x =
[[  68 -987 -202 -611]
 [-210 -683 -365 -136]
 [ 209 -564   59 -754]
 [-488  450 -294  511]
 [ 125 -976 -137 -708]
 [-378  716 -114  390]
 [  33 -973 -231 -560]
 [ 195 -870  -44 -784]
 [ -32  334  102 -199]]
Indices start at 0.
The entry at row 2, column 0 -> 209
The entry directly below 390: -560
What is the entry in row 0 and column 1? -987
What is the entry at row 0, column 2? -202
The bottom-right entry -> -199
What is the entry directly below -231? -44
The entry in row 0 and column 0: 68
The entry just right of 716: -114
The entry in row 1 and column 0: -210
What is the entry directly below the largest entry? -973
The entry just right of -378: 716
What is the entry in the top-right corner? -611
What is the entry in row 1 and column 2? -365
What is the entry directly above the largest entry? -976
The bottom entry of the column that holds the largest entry is 334
What is the entry just left of the largest entry? -378
The entry just left of -870: 195

Read these off the grid that follows. Counting starts at 0.
1) Read off the entry in the bottom-left corner.
2) Read off the entry directly above the smallest entry.
3) Read off the entry just right of 2.
4) Read off the bottom-right entry.
5) Read off the entry just left of -3.
6) Read off the entry just right of the largest entry.
7) Read off the entry in row 0 and column 0.
8) Read off the entry at row 1, column 1.
[[  1   3  -1   1  -8   2   4   0]
 [ -4 -49 -38  40  34   4   6 -37]
 [ -1   0   1  -1   1  -3  -2   0]]
1) -1
2) 3
3) 4
4) 0
5) 1
6) 34
7) 1
8) -49
